Below is a small trained network, with its code and all its weights. Each question gives an input and a class and asks what happens when units are switched off, that is, made to give their printed mean instead of their output.

import numpy as np


def w(rows, s, z=0):
    codes = np.array(rows[::2]) - 128.0
    scale = np.full(codes.shape[1], s)
    scale[-1] = z or s
    return codes * scale


def f(y):
    return np.maximum(y, 0)


def log_softmax(a):
    a = a - a.max(-1, keepdims=True)
    return a - np.log(np.exp(a).sum(-1, keepdims=True))


def net(x, mask):
    res = np.array(x, float).reshape(1, 4) / 4 @ E
    y = f(res @ A[0][:, :-1].T + A[0][:, -1])
    res = res + np.where(mask, y, B[0][:, -1]) @ B[0][:, :-1]
    return log_softmax(res[-1] @ U[:, :-1].T + U[:, -1])


A, B = {}, {}
E = w([
[77,61,121,147,142,138,114,7],'x0',
[139,82,126,152,80,38,40,151],'x1',
[12,93,159,228,114,151,162,163],'x2',
[147,135,7,133,197,130,147,140],'x3',
],0.013)
A[0] = w([
[166,11,44,94,123,129,114,50,254],'n0',
[212,184,149,99,145,127,194,163,212],'n1',
[52,86,102,156,154,118,99,183,183],'n2',
[108,110,205,142,100,88,88,83,155],'n3',
[85,108,204,112,123,131,110,58,220],'n4',
[177,157,97,160,151,89,148,171,187],'n5',
[129,100,221,101,107,190,130,178,127],'n6',
[180,76,81,139,90,17,83,157,193],'n7',
[125,204,142,73,142,110,173,120,151],'n8',
[86,164,110,120,173,179,200,204,233],'n9',
],0.012,0.0036)
B[0] = w([
[124,113,94,95,226,67,131,102,236],'n0',
[149,127,113,32,90,136,173,147,237],'n1',
[14,121,81,145,152,131,98,170,217],'n2',
[118,46,74,143,2,41,118,119,209],'n3',
[170,23,129,201,98,145,148,6,215],'n4',
[158,133,123,92,113,97,203,204,205],'n5',
[118,131,184,168,73,143,175,129,193],'n6',
[135,181,6,123,100,11,91,179,240],'n7',
[223,105,162,103,141,174,191,108,191],'n8',
[102,148,153,146,154,210,176,157,254],'n9',
],0.0097,0.016)
U = w([
[151,108,207,152,82,159,136,164,17],'0',
[161,130,114,73,240,72,115,42,196],'1',
[134,11,111,171,68,95,98,72,16],'2',
[205,152,126,19,137,192,171,154,251],'3',
[131,179,74,113,124,55,62,223,182],'4',
[77,77,107,179,175,187,125,218,189],'5',
[139,138,175,187,152,178,122,49,31],'6',
],0.011,0.0016)

Each question gives the input, the list of numbers given to net, and the class t.
The units are the neurons (one row each of A and B). Each row of codes is followed by its name. A weight is (code - 128) times the scale printed after its matrix; where a second scale follows, it is the last column's (A, B and U).
mask holds one flag per neuron, in row order. A switched-off neuron (its flag False) gives its mean, the last column of its row in B, instead of its output. The means were averaged over made-up inputs and are rounded, as every weight is.
A unit's drop is (log p(t) with every unit on - log p(t) with that unit switched off) / (log p(t) with every unit on - log p(t) with every unit switched off).
The circuit of an input: a set's keep is (log p(t) with only the set's units on - log p(t) with every unit switched off) / (log p(t) with every unit on - log p(t) with every unit switched off). Starting from all 10 units, units are removed one at a time, each time the one whose removal leaves the highest keep (on an exact tie, the one counted first), for as long as the keep stays at least 0.8.
circuit, biggest first: the units of the circuit, biggest drop first
top k neurons: the k neurons with the biggest drops, biggest first
drop when u is switched off: that unit's drop, to one decimal
input [-6,1,-5,4], class 3: circuit, biggest first : (n1)
input [3,-8,8,-3], class 6: circuit, biggest first : (n4, n7, n9)
input [-5,-4,4,-3], class 0: top 3 neurons : (n6, n0, n7)
input [4,-5,0,0], class 6: circuit, biggest first : (n7, n1)
input [8,-2,-2,0], class 1: top 2 neurons : (n0, n6)
input [-7,6,5,-7], class 2: top 2 neurons : (n3, n6)
input [-4,-1,0,-7], class 0: top 4 neurons : (n6, n7, n0, n2)
input [-6,2,-4,3], class 3: top 4 neurons : (n1, n2, n8, n3)
input [0,-5,2,-1], class 6: top 3 neurons : (n5, n7, n1)
input [-4,-7,5,-4], class 0: top 2 neurons : (n6, n0)
input [-8,2,0,1], class 3: top 3 neurons : (n1, n3, n2)
input [2,4,5,6], class 4: drop when n4 is switched off : 0.2
input [-2,-3,1,-6], class 0: drop when n0 is switched off : 0.5
input [0,6,4,2], class 4: drop when n0 is switched off : 0.0
input [-5,0,3,3], class 5: circuit, biggest first : (n9)
